Known rows, with every step that occurs
vazav, biso, soku, kavu, sofud, ludi, lumi, dugon: [ 156  120   75  208  -76  152  195 -279  129  -76 -150  282  211   75
  117  -27   97   37  182    9   17   30 -106  -61 -327   53   77  116
   43  -73 -219 -124 -198  -25  -54  116  115 -113  220  192 -288 -253
   16  229  105   85  105 -102  150  -46   24  -75 -192  223  202  -40
  -10  -63   -1]
dugon, repaf, linim, zefeb, kavu: [  -8  -27 -145   78   69  -49  -66 -143  -89  162   97  -22   87  202
  161  -19   40   33 -133  154   61 -119  173  100 -198  -99  107   49
 -117  -49 -125  -46   41  141   61    1  121  101 -103  -93   14  111
  200  -37   -6   76  -71    4   -9   83   63 -117  -90  142  -58 -203
  -12  -58 -133]
lumi, ludi, linim, repaf, dugon: [ -79   14   15  368  126   47  -89 -109 -112  -75   56  236   -5   12
   46  -96 -133  134  -25  175   99  141  104  176 -237   95  -92  -61
   35   17 -132  -82  -76  -76 -108   29    3 -123   69 -103  193  131
  123    1   47 -122   44  -57  203   28   46  -90   -3  105  129   28
  -14  120   39]
soku, zefeb, rusu, linim, vazav, biso, sofud: [ 283  184 -272  170   80  511   58  -26  -61  237   10  120    3  104
  -89   -4 -140  -67 -117   73  246 -156   60  -71 -198  166   83  -60
   56   64   -5  -30   24  -70   32  113  161  121  -31  111 -286 -124
  -43  169  -29  129   -6  124 -151   58   92   -9  -74  173   48 -216
   12   60  -50]
vazav, biso, soku, zefeb, dugon: [  82   88 -109   65    0  185   48 -225   -6   73  -45   21   67  112
   38   12   -3  -35  -64  -71  117  -62  -22  -18 -170    2  173  -88
  -93  -38 -120  103 -176 -155  -34  -23   16   57  105  -15 -372 -166
  157  189  -42  136   20  131   14  -12   83   24  -64  177   94 -106
   -5   65  -21]
kavu, sofud, biso, soku, seraz, zefeb, rusu, linim, repaf: [  12  329 -269   62  149  302   35   12   40   44  -38  239 -136  266
 -130    5 -117  111  -93  185   68   -8  123  -16 -485  191  189  -21
   59   14   39 -117   -7  -18 -181  -33  366 -106  108  118 -135   -6
  180  151  353    8   83  -73   30   14  158   60 -304   15 -126 -148
  -86  -95  -26]
dugon, repaf, rusu, zefeb, kavu: [  -1  -17 -208  -26  239    7 -167  -91   -1   76   65  -96    0   47
  160  -17  -13   93 -134  121  116  -69  184   92  -75 -184  172 -162
  -42   53  -41  -22  197  141  -54 -147  141   86  185   45 -122 -156
   13  -16  -77  -23   22   48   10   82   -2   19 -110  -33 -140  -23
   38    6  -85]
soku, seraz, zefeb, rusu, linim, vazav: [  94  139 -210   58  116  295   73   -6   87   53 -241   60 -192  334
 -173   87  -64   37 -159  129  200  -41  154  -36 -245  219  176  -41
   31   63   80   62  152   -4 -199  -18  271  -37  116    8  -63  -70
   33  139  139   51  -36  116 -164   59    9  -37  -61   73  -79 -235
   22   21   25]
soku, biso, sofud, seraz: [  55   78   87    6   34  199  200   37   -9   63   24   98  -19  -94
   21  -12   31   77    5 -203   95 -104   14  -50  -55  -14   55  108
   48  -76   89 -114 -105  -96  281   98   29   29  -39  -43 -218   27
 -113   54   94   67   55   56  101  -18  -72  -26   35  -97   80   75
  -48 -117 -106]
vazav, biso, sofud, soku, kavu, seraz, zefeb, dugon, repaf: [ 158  124 -114   47  134  270   -1 -154  111   45  130   90   62  127
   57  -33  127  147  -27   19  124  -79   58  152 -263 -100  193   51
   20 -206  -42 -253  -48  -12    7   50  392   97  178  -13 -270 -152
   14  231  147  178  118 -106    9   -9  205  -34 -138   80   19   78
   -5 -129 -146]
rusu, linim, vazav, biso, ludi: [ 159   70  -95  -11   28  209   30   20   14  163   96  152  -15   68
   44  -93 -107 -125  -75   65   16 -127   -5 -201 -198  154   55  -58
   41   22  -98  -75 -101   41    2   78   36   77  -34  174   12   10
  -93  118  -71   83  102   93 -198  154   92  -42   75   72   57 -306
  -88   55   75]
zefeb, rusu, linim, vazav, biso, sofud, soku, seraz, dugon: [ 290  174 -146  169  117  565   36 -101    1  115 -157  199  -81  160
  -71  128 -159   59 -194  125  174  -95   28  -55 -366  286  138   -9
   58  -95 -141   63   -2 -197   85  187  392  -20    0  114 -187   11
   57  227  152   69   -4   48 -108   -7   82   68  -95   98  -30  -83
   86 -124  -23]
vazav, biso, ludi, linim, zefeb, rusu, repaf: [ 183  -27 -122  244   40  212  -73  -92 -152  145   39   66  109  190
  -32  -45 -242   23  -21   47  123  -16   11  -37  -56  154   62 -173
   41   24 -125    0 -280   80  -98  145   47   61  -98   71  -55 -182
   68   98  -41  171  145  -27  -20  269  107 -149 -108   29   32 -178
    5   26   -1]
soku, zefeb, seraz, kavu, sofud, biso, vazav: [ 102   26   -4  -67  100  465  177 -104  -46  139  -80  143   46   34
  -46    1   74   62 -116   14   75  -67  -92   81 -418  118 -137  -93
   54   13  -97 -139  -47 -118   40   87  148   -9  -67   59 -209  -62
  -96  123  202   94   36   59  149   74   42 -202 -132   -8  -30 -134
  -73  145 -109]
vazav, biso, sofud, soku, kavu, seraz, dugon, repaf, linim: [ 167  150 -211  110   79  124  -29 -260   46  128  131  343  131   63
  129    6  145  110 -115   56  139  -42   -4  128 -341  -19   32   57
   14 -100  -78 -225 -125   16  167  197  353   25    8  -66 -215  107
   75  189  178   68   77 -253  -26  -48  172    8  -44   95   42  -42
   30 -194 -114]
zefeb, kavu, sofud, biso, ludi, dugon, repaf, linim, vazav: [  11   85  -95  148  140  342 -108 -148  -14   58   48  171  224   18
  172 -156   27  -15  -69  224   31  -84   86    5 -441   50  -50   64
  -73  -71 -146 -209  -98  174  180  -71  190   60   -5   86   40   80
   46   50  206  -54  198   50  174  200  166 -119  214   23 -158 -231
 -344 -105 -166]
dugon, repaf, rusu, linim, vazav, biso, ludi, lumi: [  63   25 -218   18  115   19   14  -56  -55  208  143  200  -27  139
  174 -105 -164  -28 -123  108  109 -178   90 -132 -193  -48   54 -107
  -18   63 -212 -199  -71  156 -156   13   59  129   73  136   -1   -3
  -48  -12   47   56  168   46 -153  296  211  -61   71    8   45 -295
  -70   76   12]
dugon, repaf, seraz, kavu, sofud, soku: [ -49   39 -168 -182   62    3   35   27   74   15  201  118  -16  160
  109  -29  -51  193 -104  -17  -63   15   19  142 -283 -252 -157   84
   24  -42  -76 -205  -32  -53   20  -44  275  -85   52  -12  104   65
   87   48  235  -85  114 -246  108   -8   83  -92 -258   19 -113   53
  -40  -66  -84]
ludi, linim, repaf, rusu, zefeb, seraz, kavu: [ -88 -109 -103  -36  193   37   26   31 -236  123  -33  227 -116  235
   43  -43 -160  188  -96  161  248   -1  132   68 -103  -40  -66 -320
   26  156 -160   -5   90  108 -210  -33  167  -51  152 -104  141   35
   -2   62   12  -61  -72   78   83  151  -55 -171 -163   -6  -77   -4
   56  160  -70]
linim, repaf, seraz, kavu, sofud, soku, zefeb, rusu: [  29   97 -264   -9   90  291  148   47  -42  -17  119  142   22  307
  -37    8 -144  165 -176   -1  132   97  102  146 -408 -150  -69   61
   71   98  -95 -163  -40 -101  -42  -78  367 -100   71 -103  -86 -113
  179  118  222  -44    5 -184   80  -75   53 -105 -481  126 -147   32
   84   62 -126]
kavu, seraz, zefeb, rusu, linim, vazav, biso, ludi: [ 232  158 -257  -40  224  381   -6   53    5   64  -21   64  -80  262
  -63 -104  -71  -72 -118  148  188  -73   87  -59 -239  223   95 -108
  119  114   66 -114 -102   41 -202   19  266   79   99  192 -135 -113
  -20  196  104  124  154   54 -279  105   52  -15  -36   64   -9 -293
  -68   38   17]
lumi, ludi, vazav, biso, sofud, soku: [  71   71   30  250  104  429   41  -83   79   16  146  234  159   33
   87    9 -126  120   98  187  169  100  -28   94 -161  130 -107   54
   51 -185 -145 -160  -47 -190   94   98  203  -21  -47  216  -72  -23
  -38  258  133   20  137   65  218   -6   60   33   -1  -19  127   76
 -116  -20  -46]
sofud, biso, ludi, lumi: [  15  -25  139   71  -43   48   94  -10  -67  -12  102  100   24  -48
   55  -52    2   -9   81   20   46  -66  -69 -170 -132   50   -1   18
  -55  -69 -147 -187 -200   26   -2   -3   -5   39  -47   67   18  -30
 -106 -106  163   93  153  118  125  207  -44  -49   52  -73    7   32
 -127   -7   33]
lumi, dugon, repaf, rusu: [ -26  -16 -130   32  160 -148  -67 -127   20   13  141   48   55   19
  165  -88   53   87  -75   60  120   30   91  105  -25 -121   62  -78
   11   -6  -49  -11  117   47  -77  -88   66  -33  107   -3 -111  -10
  157  -17   45  -84   20  -40   21   12   46   69   31   53  -43   12
   29   26   22]
lumi, sofud, soku, seraz, zefeb, kavu: [ -19   62    2   -1  117  191   59 -201  151 -152 -195  -51  -66  227
  -57  199   54   80   60  149  210   50  172  168 -391   82  141  -14
   16 -125   26    3  192  -92  -55  -73  419 -116   93   -1 -224  -25
  183  190  129   52  -54  116  152   -4  -23  -26 -225   33 -133  113
   46  -79  -81]
ludi, vazav, biso, soku, seraz: [ -28   48  -81  205   59  158  122 -177   85  114 -207  208   49  283
  116   95  -98   34   27   -9  139   38  -66   24 -157  159   36  -54
  -66  -85  -65   59 -147  -84  -30  148   52  -27    0   76 -158  -12
  194  243  179   53   88  114  109  120  228   -1  153  -83   27  -75
  -75  -38   23]
lumi, sofud, ludi, vazav, biso, soku, kavu, seraz, zefeb: [  76  121  -92  153  139  334  156 -140  144   14 -195  296  112  306
   71   12  177   84  242   83  206   97  102  148 -212  207  -48  -45
  159  -62  -38 -230 -118  -35 -139  133  341  -26  191  175 -356  -67
  -44  328  152  135  115  -19   74  119   79  -93  -98   53   38  -54
    0  -25  -91]
kavu, sofud, biso, ludi, lumi, linim: [ -22   82  132  116   29   27  107  -52   55 -101   55  131   32  -76
    2 -140  -21  -58  132  147   42  -92  -45 -101 -370  145  -25   36
  -32  -80 -121 -237 -116  -10 -103   60   69  -17   37  181  -20  -29
 -137  -25  152   20  238  -34  190   51   77  -95  -36  -51   -2   -6
 -209  -40  -64]
vazav, biso, ludi, dugon: [  26  -45  -80   78   -8   15   40 -165  -61   -6   53  113   98  -61
  124  -44 -134  -74   31   28   45   25  -99 -147  -10  119  -35  -91
   11  -41  -92  -48 -254  -11   84  -16  -57  -13  -46   42  -48   -8
   31   90  -87   16  175   15   77  141  181  -27  125   43   61    8
 -106   55   11]
vazav, biso, soku, kavu, seraz: [ 133  134  -55   93   30  104   76 -142  130   44 -123  169   85  157
  105  -85  112   38   82  -19   99    3  -65   62 -138    3  138   16
   57  -19   18  -48 -121  127  -80  154  146   22   68  139 -236  -53
  132  210  117  124   96 -130  -52   -2  191   76  -62   -9   47 -105
  106  -82  -30]
seraz, dugon, repaf, rusu, linim: [   7   66 -320  -84  126 -196 -128  -81  -49  124   70   88 -119   16
   46   43  -23   72 -201   96  -27  -87  137   -3 -108  -21   72 -173
  -17   15  -90   -3   41   -6 -120  -61   51   -7  114    0  -62  194
  -25  -77 -105  -96    9 -131 -136   22    7   26  -38  -20  -27 -116
   13    2   -7]
soku, sofud, ludi, lumi: [  54    3   60  138 -115  249  207  -21  -45   -6 -208   74   88   78
   -1  162   83  -34   41  -90  -44  -38    2  -33 -154  -25  -13   40
   29 -103 -186  -89  -17  -70   -4   99   14  -22  126  -95 -103 -126
 -124   -3   29   85  -30   41  159  145  -87 -167 -150   51   93  -13
   37    7  -80]
dugon, repaf, linim, zefeb: [ -37   -5 -174   14   16 -112  -17  -72  -84  242  216  139   71  156
  118  -86  -11   53 -144   83   48  -51  114   61 -116  -71  -26   50
  -57  -31 -110 -107   17  109   55   40  123   70 -136 -175   89  151
  127  -51   82   53  -44  -79  -14  105  119  -96  -49  147   -9 -223
   25  -35  -59]
sofud, soku, seraz, dugon, repaf: [  21   14  -81   19   46   63  -10 -208   54   70  -57  104    3   80
   66  153   -8  158 -215  -48  -12   44   40   90 -394    3   30   57
  -21 -176  -77    7   27 -120   71   57  271  -77   90 -110 -108   69
  101  -30  163   21    0 -127   56   54  143   10  -31    3  -71  125
  101 -158  -13]
sofud, ludi, dugon, repaf, seraz, zefeb: [-161  -30 -262   24   56  -11   42  -12  -94   28   82  139  -23   93
  184   40    7  131 -110  -27   -3   62  116   62   37  -78 -131   28
   73  -51  -61 -225  -96 -132  -28 -193  109  -57  119 -157  -58    7
  -48  -66    3  -39   92  -70  122  183   50 -136    1  222  -16  115
  -13   32  -71]
seraz, dugon, repaf, sofud, ludi, linim, vazav, biso, soku, zefeb: [ 111   64 -335  165   15  381    5 -188 -165  296  -95  445  107   95
  120  116   41  143 -141  -40  146   -7   38  104 -340   76 -218 -108
  -13  -38 -215  -32 -270 -195    5  170  162   54  206  -41 -240  -38
   10   90   81  142  -49   45   10  180   36 -143   72  287   30 -258
  -19   33  -17]
seraz, zefeb, dugon, repaf, rusu: [-105  -15 -200 -100  161 -114  -80  -79    3  -19  112  -84 -111   96
   42   -2   81  107 -146   57  103  -58  177  100   24 -145  178 -145
  -57  -11  -55  -53   35  -14 -191 -225   84   42  253  -92 -101  -68
   84   24   37  -22   39   39  -12   34    5    7  -52   28  -92  -63
  -61   67  -82]
vazav, biso, soku, zefeb, rusu, linim, repaf, dugon: [ 122  241 -353  225  182  238  -27 -198 -121  164   25  278  -29  176
  -14  -43 -190   47 -171   45  110  -13  100  -31 -246  165  146 -201
   33  138  -84  -25 -127 -118  -77   52  153   24   27  -77 -303  -99
  222  174   35   95   63  -48 -167  -31  250   34 -282  238   90 -256
  121  180   34]
vazav, biso, soku, seraz, zefeb: [ -26   91 -152  -49  -11   -2  165 -202  106   50  -74  140 -141  196
   23  119   -6   52  -30    0  199   34  -33  -14 -188  111  158  -77
  -12  -27   62   22 -140 -109 -115   18  148  -75   79   39 -212  -43
  256  229  184  118   60   74   57   85  128   87  -85   64    6  -75
  -18  -37   53]
lumi, linim, vazav, biso: [  40  -13    5   58  129  201  127  -73  102   67  -12   81  -24   62
   17 -109  -85    2  -15  142  137  -70   41   41 -117  164   29    0
    1   62  -73  -35   59  -40  -60  165  150  104  -43  158  -42  -12
   21  113  -27   75   14   28  -40   21  249   21   -3  152  -35 -101
   83   47  -42]
soku, kavu, seraz, zefeb, rusu: [ 119  100 -130   72  122  142   65  -66  124 -105 -173    1  -19  224
 -121   -2  166   96   17   57  197   55   83  115  -77   50  167   -3
   91   66  166  -66   39  124 -213  -11  236  -16  196   23 -203 -192
   40  134  139   88   35 -109 -109  -63    1   -7 -171   -7  -72  -45
  104  -10  -80]
dugon, repaf, rusu, linim, zefeb, seraz: [  -8   28 -210  -78  164   14  -31    7 -145  345   80   99  -23  186
  100  -98  -73   85 -199  106    4 -175  170   71  -27  -29  101 -144
   87  -85 -134  -50  245  129 -160    1   94   87  -27  -22  -58  160
  -19  -51  -48   43  -53   -6 -114  123  116 -119 -102    7   -6 -316
  198   61 -120]
dugon, repaf, seraz, zefeb, kavu, sofud: [ -89   67 -268 -100  150  -53  -50  -60   54  -30  104 -104  -67  120
   78   48   38   49 -102   60    2  -46  134  211 -243 -216   77   23
  -30  -24   74 -174   -6  -49 -116 -182   53  -25  198   70 -126  -51
  173   18   24  -79   84  -52   85   23   35 -133 -122   65 -104   -5
 -148  -68 -120]
linim, vazav, biso, sofud, soku, kavu, seraz, dugon: [ 325  105   45   79   65  514  104  -67   79  109  -59  239   84   52
   13  -36   89  109  -13   52  173   -1  -19   98 -339  112   50  110
   87 -173 -148 -142  -73  -35  123  241  426   67   52  115 -185   24
  -41  222  145  136   35  -70   -6   13   92    9  -43   13  -27   10
  101 -199  -93]
rusu, zefeb, seraz, kavu, sofud, ludi, dugon: [  57  -36  -39  -86   81  355   52  -70 -101   44 -204  127   93   44
   17  -37  -64  101  -27   71  -32   30  -17  -34 -181  141 -166 -121
  136  -10 -126  -86   -6  -53   77  -32  230  -85  174  -25   -5  -61
 -330  124  -32  -46   75  -22  217   59 -123 -288 -143   81   51   33
  -30   64 -130]
seraz, dugon, repaf, rusu, zefeb, kavu, sofud, ludi, vazav, biso: [  78  -35 -320   11  322  337  -91 -179  -11  139   -9   32  155   63
  160  106  -91  108 -160  116  -26  -38  118  165 -273   66   -4 -150
  -17   31 -243 -156  -72 -115   42   -6  186   78  275  169 -228 -187
 -175  156 -106  -68   92  -27  204   74  -10 -141 -102  -41  -77  -16
  -67  -49 -167]
repaf, rusu, linim, vazav, biso, ludi, lumi, sofud, soku, kavu: [ 143  115  -24   68   68  216  165 -136  150   39   -4  377   38  199
   36  -77  -63   28  124  184  225  -74  108 -117 -290   70   91  -74
   87  -20 -301 -209   86  169 -145   59  345   -1   73  167 -117  -65
  -79  236   89   85   97   34  -81  142  133  -49 -186   34    5 -285
  107   76  -24]
seraz, dugon, repaf, linim: [ -36   11 -215   -2   46 -184 -114 -218  -58   76   87  148   -2   15
   74   48   76   39 -197   66   24  -17   68   31 -173  -22  -35  -48
  -87   41  -53  -29 -100  -42   60    2   25  -17   43 -132  -33  184
  111  -64   32  -67   -4 -109  -72   16   19  -29   76  137   11  -96
  -72  -41   -9]
soku, sofud, seraz, dugon: [ 110  -25   61  -48   11  217  170 -106   16   48 -196  133  -43  -19
 -124  120  100   77 -119  -96  -39    1   10   14 -232   -4    6  -24
   37 -120  -62  119  -23 -218  178  150   75 -155   86  -95 -223   83
    8   27   -5    9  -44   68  115   -6 -131  -23  -86  -46   22   75
   63  -84  -76]

Rows
[  97  -45 -365   62  191  363    4 -120 -229  443  -20  324  134  216
   85   85  -76  134 -170   81 -118 -131   57   89  -61  249  -88 -165
   38 -182 -323 -137 -112 -200   56  252   80  163  -42  -21 -128  150
 -241   59 -160  111  -83   46  -71  118   51 -391   23  146  126 -350
  135  110  -61]  rusu, linim, zefeb, seraz, dugon, repaf, sofud, ludi, vazav, biso
[  54  125 -164  181  -22  184   54 -269   94   77  -62  310  252  -15
  213  -45   27  101   52  -20 -131   18  -35   -1 -248    1  -37   82
  113 -104 -117 -189 -168   75   87   76  144  -49  188  141 -218 -117
  -12  163   79   48  191 -293  137   89  363  -34 -109  153   60  -52
  -12  -91 -155]  vazav, biso, soku, kavu, sofud, ludi, dugon, repaf
[  77  112 -122   51   92  344  -33  -64  -10  231  265  338  104   60
  153  -70  -49   77 -136  109  146  -79   49   54 -215  -49 -109   78
    1  -30 -128 -219    2    4  225  126  348  112 -105   -3  -12   26
   98  176  284   82   61   -7  -40   85  243   55   29  180  -23 -181
  -75 -103  -89]  dugon, repaf, linim, vazav, biso, sofud, soku
[  40   18  -77  276  161  367   -6 -231  -34  158  128  413  123  -16
  197 -212  -92  154 -134  228  237   -1   88   81 -239    3 -160  117
   85  -21  -80 -169  -77  -58  309  110  244  -56 -102   38  -66  208
   42   96  179  -52  172   78  187  121  181   26  238  200  176  -24
 -108  -44 -129]  lumi, ludi, dugon, repaf, linim, vazav, biso, sofud, seraz
[  40  208 -361  173  212  261  -58 -179   55    5 -119  339   80  186
   20  -91  180  308   91  164  212   98   69  144  -25   29   62  -95
   34  -94   67 -150  -91  131 -123  -26  384   28  164   13 -245  -77
  124  118  364   99  152 -125   13   39  203   14  -50   18 -161 -130
    6  -19  -89]  ludi, dugon, repaf, sofud, biso, soku, kavu, seraz, zefeb, rusu
[ 108   13 -173 -101  136  127   75  -37 -108  222   58  128   59  229
  138 -116   49  131 -152  139  -26 -127  141   62 -314   42   17  -83
  172  -98 -245 -127  135   31  -99   27  269  -56   89   40  -34  152
 -122   66    1  -12  -22 -111   46   38 -129 -257 -304  137   39 -249
   83   56 -118]  lumi, dugon, repaf, rusu, linim, zefeb, seraz, kavu, sofud, ludi
[  85    9  -68  100   86  193   14 -356  -27   32  138   73  186   94
  108   -8  -98  -25  -16  -15  148  -74   83   18 -460  -93   17  -48
  -53 -142 -244 -184 -117 -122    8  -18  207   70  130  -44 -385 -195
   59   40   41  159  134   68   96  186  237 -151 -105  209  116   72
    6   66  -66]  vazav, biso, ludi, lumi, sofud, soku, zefeb, dugon, repaf
[  77  118   33  -71   54  184  159 -222  213  -37 -113  209  -32  108
  -96  -59  110  140   18  -24    7  -46   -9   -4 -264  -27  202   24
   16  -55  -38  -23 -179 -107    2   25  199 -128  255   96 -336 -202
   70  343  143  101  138   25   77 -160   31   14 -213   69   82  -84
  -67  -71 -123]  vazav, biso, soku, kavu, sofud, seraz, zefeb, dugon
[ -44  -38 -117   85  148    1   24  -77   -9  -76   -7   13  -71  207
  158 -109  -39   95  -96   84   23 -142  127   23 -363 -144   14  -13
  -60   -1 -281 -229  -73 -153 -150  -40  196  -12  312  -48   -1 -133
 -219  -50  -44  -60  146 -103  152   46  -64 -345 -243  259   63  123
  -68   59 -115]  rusu, zefeb, dugon, repaf, seraz, kavu, sofud, ludi, lumi, linim
[ 110  -94 -170   87  370  272  -73 -181  -95  228   31  155  -11   24
  161   37  -93  194 -153  124  193 -105  140   89 -161  -36   36 -193
  -48  -46 -159  -53  -60 -173  217   77  211   42  132  123 -328  -39
  -75  110  -55   -5  120  207  146  107  -32  -20   60 -118  -33  170
  -99 -100 -163]  ludi, vazav, biso, sofud, seraz, dugon, repaf, rusu, zefeb, kavu
[ 287  255 -167  185  170  450   16  -57  128  101 -265  212   37  332
    8 -138   10   40  -13  122  141  -82   55    0 -216  132  197  -14
  100   75   -8   20   12  186 -179  177  295   73  101  265 -233 -115
   92  259  149  140   77  -80 -301   -3  214   85 -105   73    2 -336
  143  -40  -42]  zefeb, rusu, linim, vazav, biso, soku, kavu, seraz
[  87  229 -476   71  138  272 -136  -84   -2  161   46  237  100  173
  -84   82  -63  145 -171   33   36  -24  104   66 -170  -51  -27  -89
    6   -3    7  -49  157  -34  -20  -13  306   52   52 -143 -222 -189
  -56   87   86   81  -38 -109 -209 -147   93  -65 -217  132  -24 -282
  111  114  -21]  dugon, repaf, sofud, soku, zefeb, rusu, linim
[  82  107 -320  266   44  402  114 -256 -132  207  -74  320  236  259
  200   30  -24   72 -124   75   83  -11   86   10 -140   66    0  -46
   72 -100 -261  -15 -115  -14   99  116  234   -1   -6  -95 -239  -55
  293  177  168  141   29 -101   88  196  278  -18 -261  329    2 -293
  105   -6 -200]  vazav, biso, soku, sofud, ludi, dugon, repaf, linim, zefeb, rusu
[   0  -98 -198  -14  131  302  170 -146 -123  345   67  265  213  347
  156  -22  -48  120 -139   85  -17 -106   37  147 -258  122 -209  -12
   44  -10 -257 -271 -147  -16  107  213  198   80  -82  -30   43  128
  -82  190  156   72   28  -69  163  160  123 -377 -125  115   54 -309
  -42   55 -219]  dugon, repaf, linim, zefeb, seraz, kavu, sofud, ludi, vazav, biso
[  25  -11   13  134  155  319  156  -94   60   54  114  263  -34   48
  -14  -14  -55  169   51  163  248   71   36   73 -137  130  -94   17
   83  -84   21 -173 -131 -274  102   84  160 -104   11  174 -183   22
  -91  223  116   36  168  214  244   30  -88   -6   50  -21  184  131
 -188    4  -60]  lumi, ludi, vazav, biso, sofud, seraz, zefeb
[  10   25 -134  -13   42  193   34 -104   -8  103  167  315  112   66
  125 -197   10   86  -65  186   89  -29   20  -86 -419   61 -201   21
  -43   -5 -151 -263 -211  150  171  -17  272   -4  -48    2  229  232
  -23   49  323  -55  231  -55  178  263  135 -150  115   21 -148 -210
 -362  -30  -90]  seraz, kavu, sofud, biso, ludi, dugon, repaf, linim, vazav
[ -84   56    3  228   49    1    8  -15  -79 -103   82  364   33   99
   80  -76  -51   49   79  178  123   40   79  -73 -290  -10  -36  -31
  -20 -116 -243 -216  -78  -17 -108   62  229  -11   71  -63   53  -51
   -4    7  112   59  103  -36  -73  -39  122 -159 -122   99   18  -96
  -76   93   -1]  biso, ludi, lumi, linim, repaf, sofud, soku
[  22  112 -149  157   42  219  -56  -30  -75  107  202   74   60   77
  156   -3   35   53 -185 -120  116  -90   90  111 -234 -259   52   62
  -29 -232 -138 -132    3 -209   91 -105  148   36  103 -194 -289 -104
   56   22   59   40   48   51   63   23   42  -91  -23  179   13   84
  -26  -34 -113]  biso, sofud, soku, zefeb, dugon, repaf, seraz
[ 213  148 -368  319   68  746  -72 -179  -85  176 -265  311  251  199
  -17    3  -59  136  -48    4  185  111   55   30   -4  174   -1 -157
  105   55 -130  -21 -237  -70   48   81  299  121   56  -22 -400 -303
  -82  245   53  167  109   61  -46  154   97 -136  -38  217   32 -369
   73  144  -28]  linim, vazav, biso, soku, zefeb, rusu, repaf, sofud, ludi, dugon
[  41   69 -184  208   94   54  142 -196   93 -146  -33  157   78  210
   75    7  135  149  -18   13  100   47   97   99 -252 -117   80  128
   88   -2  -70 -262  -46  -59 -207  -98  143 -142  375   31 -284 -343
   40   35  157  -21   94 -160   77   -1  -41 -202 -249  310   48   50
   42    6  -63]  soku, kavu, sofud, ludi, lumi, dugon, repaf, seraz, zefeb, rusu
[  48  -25  -19  112  -33  161  206 -138   13  105 -271  252 -124  352
   82   69 -102  125    5   56  280  -25  -46   -1 -347  118  -50  -75
  -78   27 -119  137 -192    7 -109  196  204  -79   31   65   99  114
  262  227  259   91    6  110  111  236  124  -31   25   36  -50  -91
  -83  -30   22]  ludi, linim, vazav, biso, soku, seraz, kavu
[  70 -152 -193 -108  242  250   47 -196 -111  249   70  218   24  114
  238 -183 -132  133 -178  139  278  -43   65  -81 -120   16  -20 -316
   88   39 -182 -102  -27  122   -7  -47  215   80  153   76  -38  -19
  -56  106   29   34  183  141   16  383  187 -135   62   54  -86 -169
    2  179  -66]  linim, vazav, biso, ludi, dugon, repaf, rusu, zefeb, seraz, kavu
[ -18   -2 -241  -83  166  148  -12 -194   29  128  151   87  -25  207
   25  -46    6   54 -214  121  143 -104  133   80 -132  -15  103  -46
 -138   95 -107 -108  -83  -36  -22  -54  171  144   85 -105  -43  -44
  145  160  102   69    2  119  -78   92  162  -74   63  279  -12 -269
 -105   60  -41]  seraz, zefeb, dugon, repaf, linim, vazav, biso
